Below are the code and all the weights of a small trained network. Each question names an input and a target symbol and asks about switching units off, where a switched-off unit gives its printed mean instead of its output.

import numpy as np


def w(rows, s, z=0):
    codes = np.array(rows[::2]) - 128.0
    scale = np.full(codes.shape[1], s)
    scale[-1] = z or s
    return codes * scale


def softmax(a):
    e = np.exp(a - a.max(-1, keepdims=True))
    return e / e.sum(-1, keepdims=True)


def log_softmax(a):
    a = a - a.max(-1, keepdims=True)
    return a - np.log(np.exp(a).sum(-1, keepdims=True))


def net(x, mask):
    ids = ['βγδθλμξπσφω'.index(c) for c in x.split()]
    T = len(ids)
    res = E[ids] + P[:T]
    u = 0
    for l in range(3):
        r = res
        for j in range(2):
            rows = slice(4 * j, 4 * j + 4)
            q, k, v = (r @ M[l][rows].T for M in (Q, K, V))
            z = softmax(np.where(np.tri(T) > 0, q @ k.T / 4**0.5, -1e9)) @ v
            o = O[l][rows]
            res = res + np.where(mask[u + j], z, o[:, -1]) @ o[:, :-1]
        u += 2
    return log_softmax(res[-1] @ U[:, :-1].T + U[:, -1])


Q, K, V, O = {}, {}, {}, {}
E = w([
[179,101,126,168,131],'β',
[200,191,111,74,100],'γ',
[167,132,131,116,127],'δ',
[171,143,104,117,148],'θ',
[154,111,118,146,146],'λ',
[163,128,111,127,152],'μ',
[134,102,106,171,177],'ξ',
[119,101,83,177,182],'π',
[130,155,55,51,166],'σ',
[86,210,219,254,41],'φ',
[56,24,199,59,41],'ω',
],0.0066)
P = w([
[143,157,137,113,173],'0',
[203,61,77,164,79],'1',
[87,166,210,97,234],'2',
[149,75,120,158,7],'3',
[2,144,176,125,189],'4',
[156,122,92,170,16],'5',
],0.0075)
Q[0] = w([
[201,23,8,112,76],'0.h0',
[181,42,12,118,64],'0.h0',
[63,220,208,106,187],'0.h0',
[85,215,235,140,201],'0.h0',
[180,63,42,110,19],'0.h1',
[61,183,208,144,243],'0.h1',
[188,69,21,131,13],'0.h1',
[47,172,220,125,255],'0.h1',
],0.0068)
K[0] = w([
[195,78,65,50,214],'0.h0',
[192,60,63,43,198],'0.h0',
[44,201,194,181,84],'0.h0',
[55,203,190,226,70],'0.h0',
[232,210,53,175,179],'0.h1',
[17,69,216,84,64],'0.h1',
[253,197,63,174,171],'0.h1',
[13,76,216,87,84],'0.h1',
],0.0071)
V[0] = w([
[60,170,167,154,115],'0.h0',
[76,208,202,176,59],'0.h0',
[126,142,198,225,2],'0.h0',
[95,112,189,226,20],'0.h0',
[68,13,126,77,163],'0.h1',
[180,247,61,238,164],'0.h1',
[146,232,68,237,232],'0.h1',
[117,54,217,10,24],'0.h1',
],0.0056)
O[0] = w([
[86,208,175,138,203,151],'0.h0',
[147,240,180,152,180,225],'0.h0',
[210,207,162,224,171,254],'0.h0',
[187,190,173,247,189,211],'0.h0',
[64,75,235,104,131,24],'0.h1',
[124,174,2,198,136,207],'0.h1',
[65,188,11,230,155,177],'0.h1',
[203,108,254,24,87,107],'0.h1',
],0.0047,0.001)
Q[1] = w([
[107,102,93,170,73],'1.h0',
[132,158,128,65,194],'1.h0',
[119,113,74,184,65],'1.h0',
[204,136,130,236,54],'1.h0',
[254,205,105,149,162],'1.h1',
[226,114,62,58,138],'1.h1',
[224,129,66,76,139],'1.h1',
[159,213,149,207,153],'1.h1',
],0.0072)
K[1] = w([
[162,80,82,193,27],'1.h0',
[54,181,116,26,222],'1.h0',
[143,103,73,204,50],'1.h0',
[157,139,147,254,73],'1.h0',
[173,168,17,170,153],'1.h1',
[116,66,20,53,91],'1.h1',
[136,78,7,67,95],'1.h1',
[181,212,102,224,167],'1.h1',
],0.0067)
V[1] = w([
[51,128,114,171,220],'1.h0',
[171,128,59,92,110],'1.h0',
[14,146,140,99,253],'1.h0',
[25,160,112,90,238],'1.h0',
[160,166,131,62,187],'1.h1',
[118,85,153,144,33],'1.h1',
[172,66,15,138,94],'1.h1',
[157,83,45,156,48],'1.h1',
],0.0051)
O[1] = w([
[72,102,137,170,189,126],'1.h0',
[97,187,69,118,96,112],'1.h0',
[72,121,183,106,250,2],'1.h0',
[58,146,160,106,254,16],'1.h0',
[102,216,97,51,64,117],'1.h1',
[177,78,145,138,124,61],'1.h1',
[73,42,151,151,100,38],'1.h1',
[100,43,127,140,124,76],'1.h1',
],0.0056,0.0012)
Q[2] = w([
[68,136,109,136,156],'2.h0',
[85,143,84,116,132],'2.h0',
[100,139,162,109,172],'2.h0',
[149,110,87,147,76],'2.h0',
[104,223,113,174,129],'2.h1',
[99,253,151,127,175],'2.h1',
[44,211,142,102,196],'2.h1',
[113,14,128,73,169],'2.h1',
],0.0066)
K[2] = w([
[160,159,115,185,113],'2.h0',
[132,139,94,187,83],'2.h0',
[156,163,143,146,143],'2.h0',
[95,85,100,107,111],'2.h0',
[114,209,192,143,191],'2.h1',
[35,151,229,92,175],'2.h1',
[3,139,155,81,172],'2.h1',
[79,38,29,106,101],'2.h1',
],0.007)
V[2] = w([
[128,206,119,137,78],'2.h0',
[165,151,49,149,43],'2.h0',
[166,221,85,150,60],'2.h0',
[141,38,96,121,98],'2.h0',
[229,58,173,236,67],'2.h1',
[8,107,178,22,169],'2.h1',
[255,166,110,133,84],'2.h1',
[40,116,167,19,184],'2.h1',
],0.0038)
O[2] = w([
[165,176,56,57,130,154],'2.h0',
[76,162,54,87,74,146],'2.h0',
[161,194,2,32,103,167],'2.h0',
[53,124,159,161,103,98],'2.h0',
[204,45,165,189,192,194],'2.h1',
[71,174,210,86,62,2],'2.h1',
[215,124,81,120,166,186],'2.h1',
[81,185,190,88,74,12],'2.h1',
],0.0044,0.0027)
U = w([
[165,31,100,177,113,253],'β',
[166,190,59,69,21,182],'γ',
[139,173,125,128,58,71],'δ',
[114,148,118,120,107,83],'θ',
[113,125,134,131,138,71],'λ',
[103,131,124,124,135,82],'μ',
[71,109,151,167,152,96],'ξ',
[42,103,154,187,159,104],'π',
[29,149,127,79,87,135],'σ',
[163,194,92,148,254,82],'φ',
[203,118,222,69,137,116],'ω',
],0.0048,0.0042)

Each question gives the input, a string of symbols that net reads in full, and the target symbol t.
The units are the heads (4 rows each of Q, K, V and O). Each row of codes is followed by its name. A weight is (code - 128) times the scale printed after its matrix; where a second scale follows, it is the last column's (O and U).
mask holds one flag per head, layer by layer. A switched-off head (its flag False) gives its mean, the last column of its rows in O, instead of its output. The means were averaged over made-up inputs and are rounded, as every weight is.
A unit's drop is (log p(t) with every unit on - log p(t) with that unit switched off) / (log p(t) with every unit on - log p(t) with every unit switched off).
The circuit of an input: a set's keep is (log p(t) with only the set's units on - log p(t) with every unit switched off) / (log p(t) with every unit on - log p(t) with every unit switched off). Starting from all 6 units, units are removed one at a time, each time the one whose removal leaves the highest keep (on an exact tie, the one counted first), for as long as the keep stays at least 0.8.
units of the circuit, in order: the units of the circuit, biggest drop first
unit that matters most: the unit with the biggest drop
heads that matter: for each layer, one digit per head in row order, 1 if its drop is at least 0.15 and else 0, layers parted by /
drop when u is switched off: that unit's drop, to one decimal
input ω σ φ φ, target γ: units of the circuit, in order -> (1.h1 1.h0 0.h0 2.h1)
input θ λ ω, target ω: unit that matters most -> 0.h1
input π φ ω ω, target γ: units of the circuit, in order -> (0.h1 1.h1 0.h0 1.h0)
input γ γ μ φ λ, target φ: units of the circuit, in order -> (0.h0 1.h1)
input ω ξ δ, target ω: units of the circuit, in order -> (0.h1 1.h0)
input π φ μ, target φ: units of the circuit, in order -> (0.h0 1.h0)
input σ γ σ, target σ: units of the circuit, in order -> (2.h1 1.h0 0.h0)
input μ ω ω γ γ, target ω: units of the circuit, in order -> (0.h1 1.h0)
input ω γ μ, target ω: heads that matter -> 01 / 00 / 00
input π γ θ φ σ, target φ: units of the circuit, in order -> (0.h0 1.h0)
input ω σ γ ω, target γ: units of the circuit, in order -> (0.h1 1.h0 1.h1)
input σ γ μ φ π, target φ: heads that matter -> 10 / 01 / 00
input σ δ μ ω β, target ω: heads that matter -> 01 / 00 / 00
input δ ω φ φ ω γ, target β: units of the circuit, in order -> (2.h1 1.h0 1.h1 0.h0)
input φ φ β, target φ: heads that matter -> 10 / 00 / 00
input φ γ γ, target φ: units of the circuit, in order -> (0.h0 1.h1 1.h0)
input σ θ π, target σ: heads that matter -> 10 / 10 / 01
input φ θ β φ γ, target φ: units of the circuit, in order -> (0.h0 1.h1)
input σ φ π φ θ, target φ: heads that matter -> 10 / 01 / 00
input σ γ γ, target σ: unit that matters most -> 2.h1
input σ π ω φ σ, target ω: unit that matters most -> 0.h1
input φ λ λ, target φ: drop when 1.h1 is switched off -> 0.2
input σ γ θ φ, target β: drop when 1.h1 is switched off -> 0.3
input φ μ φ θ π, target φ: drop when 0.h1 is switched off -> 0.0
